Below are the code and all the weights of a small trained network. Each question names an input and a class and asks about switching units off, where a switched-off unit gives its printed mean instead of its output.

import numpy as np


def w(rows, s, z=0):
    codes = np.array(rows[::2]) - 128.0
    scale = np.full(codes.shape[1], s)
    scale[-1] = z or s
    return codes * scale


def f(y):
    return y / 2 * (1 + np.tanh(0.7978845608 * (y + 0.044715 * y**3)))


def log_softmax(a):
    a = a - a.max(-1, keepdims=True)
    return a - np.log(np.exp(a).sum(-1, keepdims=True))


def net(x, mask):
    res = np.array(x, float).reshape(1, 7) / 4 @ E
    y = f(res @ A[0][:, :-1].T + A[0][:, -1])
    res = res + np.where(mask, y, B[0][:, -1]) @ B[0][:, :-1]
    return log_softmax(res[-1] @ U[:, :-1].T + U[:, -1])


A, B = {}, {}
E = w([
[134,121,135,141,128,134,133,130,119],'x0',
[143,133,138,126,116,125,127,125,141],'x1',
[129,138,123,126,124,124,130,131,137],'x2',
[87,164,248,79,129,159,161,152,88],'x3',
[105,111,113,115,56,108,201,70,106],'x4',
[94,189,127,198,101,160,80,91,112],'x5',
[128,125,133,127,122,126,123,127,132],'x6',
],0.012)
A[0] = w([
[145,153,85,213,143,145,22,124,150,238],'neuron 0',
[132,99,119,133,123,93,131,123,128,175],'neuron 1',
[117,166,177,112,131,139,98,139,102,152],'neuron 2',
[81,184,204,126,138,160,117,156,108,145],'neuron 3',
[122,123,166,84,128,137,160,139,133,142],'neuron 4',
[116,63,120,74,89,88,222,124,129,142],'neuron 5',
[123,148,166,131,154,129,112,154,126,136],'neuron 6',
[156,92,102,139,106,103,130,113,138,242],'neuron 7',
[105,180,152,150,149,145,77,132,160,130],'neuron 8',
[77,154,107,160,47,130,149,45,90,53],'neuron 9',
[124,124,135,83,114,141,169,132,135,150],'neuron 10',
[124,123,163,108,147,131,144,110,141,131],'neuron 11',
[123,58,117,82,97,95,204,115,143,139],'neuron 12',
[133,96,81,115,153,110,145,111,131,173],'neuron 13',
[75,158,118,164,66,126,146,38,104,37],'neuron 14',
[121,173,145,171,133,163,107,158,104,122],'neuron 15',
[123,132,160,69,128,119,183,136,125,138],'neuron 16',
[158,74,76,148,110,113,138,119,129,255],'neuron 17',
[126,132,149,127,141,120,115,134,117,124],'neuron 18',
[129,148,105,167,153,129,54,135,154,212],'neuron 19',
[76,160,230,42,130,152,198,140,98,183],'neuron 20',
[211,69,135,48,221,102,107,255,153,255],'neuron 21',
],0.0099,0.003)
B[0] = w([
[169,103,121,214,139,59,37,104,54,220],'neuron 0',
[134,126,111,100,142,116,141,110,142,147],'neuron 1',
[86,174,132,98,129,164,119,166,128,165],'neuron 2',
[82,219,140,61,110,180,105,186,150,191],'neuron 3',
[130,126,124,159,114,120,132,176,97,163],'neuron 4',
[201,116,93,80,146,106,121,127,36,193],'neuron 5',
[118,174,149,112,99,155,120,150,144,154],'neuron 6',
[138,85,115,88,178,115,134,87,146,174],'neuron 7',
[112,177,133,97,122,153,90,157,93,160],'neuron 8',
[111,76,143,185,117,133,186,133,217,176],'neuron 9',
[138,108,105,138,127,109,140,140,87,152],'neuron 10',
[128,137,122,134,120,129,136,153,110,142],'neuron 11',
[176,136,103,50,167,127,115,100,70,185],'neuron 12',
[159,125,135,88,137,125,139,92,159,165],'neuron 13',
[90,96,141,187,111,135,173,147,215,170],'neuron 14',
[102,182,140,95,142,140,79,150,134,154],'neuron 15',
[151,100,110,177,116,111,147,162,65,171],'neuron 16',
[156,99,125,63,157,102,115,69,177,193],'neuron 17',
[124,154,122,129,114,139,120,144,143,134],'neuron 18',
[139,122,130,191,128,89,64,124,77,184],'neuron 19',
[113,109,137,205,81,107,149,252,33,236],'neuron 20',
[73,72,141,227,86,140,219,98,241,251],'neuron 21',
],0.015)
U = w([
[123,72,122,161,153,116,140,61,248,254],'0',
[176,122,103,149,137,82,79,163,39,184],'1',
[79,111,156,155,87,181,203,179,169,81],'2',
[99,215,153,56,143,195,68,155,120,20],'3',
[188,107,84,2,189,117,138,89,123,63],'4',
],0.0071,0.0012)

Each question gives the input, the list of numbers given to net, and the class t.
The units are the neurons (one row each of A and B). Each row of codes is followed by its name. A weight is (code - 128) times the scale printed after its matrix; where a second scale follows, it is the last column's (A, B and U).
mask holds one flag per neuron, in row order. A switched-off neuron (its flag False) gives its mean, the last column of its row in B, instead of its output. The means were averaged over made-up inputs and are rounded, as every weight is.
A unit's drop is (log p(t) with every unit on - log p(t) with that unit switched off) / (log p(t) with every unit on - log p(t) with every unit switched off).
The circuit of an input: a set's keep is (log p(t) with only the set's units on - log p(t) with every unit switched off) / (log p(t) with every unit on - log p(t) with every unit switched off). Starting from the 12 units with the biggest drops (on a tie, the unit counted first), units are removed one at a time, each time the one whose removal leaves the highest keep (on an exact tie, the one counted first), for as long as the keep stays at least 0.8.
units of the circuit, in order: the units of the circuit, biggest drop first
most important unit: the unit with the biggest drop
top k neurons: the k neurons with the biggest drops, biggest first
drop when u is switched off: that unit's drop, to one decimal
input [1,8,-1,8,-4,1,4], class 3: units of the circuit, in order : (neuron 3)
input [-5,0,4,0,4,-1,-8], class 4: units of the circuit, in order : (neuron 21; neuron 0; neuron 20)
input [3,7,-7,1,-1,-2,2], class 2: top 2 neurons : (neuron 0; neuron 17)
input [4,-8,6,5,-2,1,0], class 3: units of the circuit, in order : (neuron 21; neuron 3)
input [-8,-5,2,-6,6,0,-1], class 4: top 3 neurons : (neuron 21; neuron 12; neuron 5)
input [-1,8,7,7,-1,4,-5], class 3: top 2 neurons : (neuron 21; neuron 3)
input [0,4,-4,1,-8,-4,-5], class 2: top 2 neurons : (neuron 17; neuron 7)
input [1,-2,-5,1,-1,-5,-1], class 2: top 2 neurons : (neuron 21; neuron 0)
input [-3,-4,-8,0,3,-2,-7], class 4: top 3 neurons : (neuron 0; neuron 20; neuron 19)
input [8,7,-1,1,-4,-3,5], class 2: top 2 neurons : (neuron 17; neuron 0)
input [-7,7,3,-8,-6,-1,-5], class 0: top 2 neurons : (neuron 21; neuron 20)
input [-5,-8,0,0,-8,-5,-2], class 0: top 2 neurons : (neuron 20; neuron 21)
input [8,-3,3,-3,7,1,0], class 0: top 2 neurons : (neuron 9; neuron 14)
input [8,3,6,1,-5,5,-7], class 3: most important unit : neuron 20
input [-2,-7,-1,2,-1,-8,3], class 2: top 2 neurons : (neuron 21; neuron 0)
input [1,-3,-8,1,-6,-5,-2], class 2: drop when neuron 17 is switched off : 0.2
input [-7,-6,4,-5,-7,-2,7], class 0: drop when neuron 21 is switched off : 0.7
input [1,1,-3,-7,7,6,-3], class 0: drop when neuron 7 is switched off : 0.0
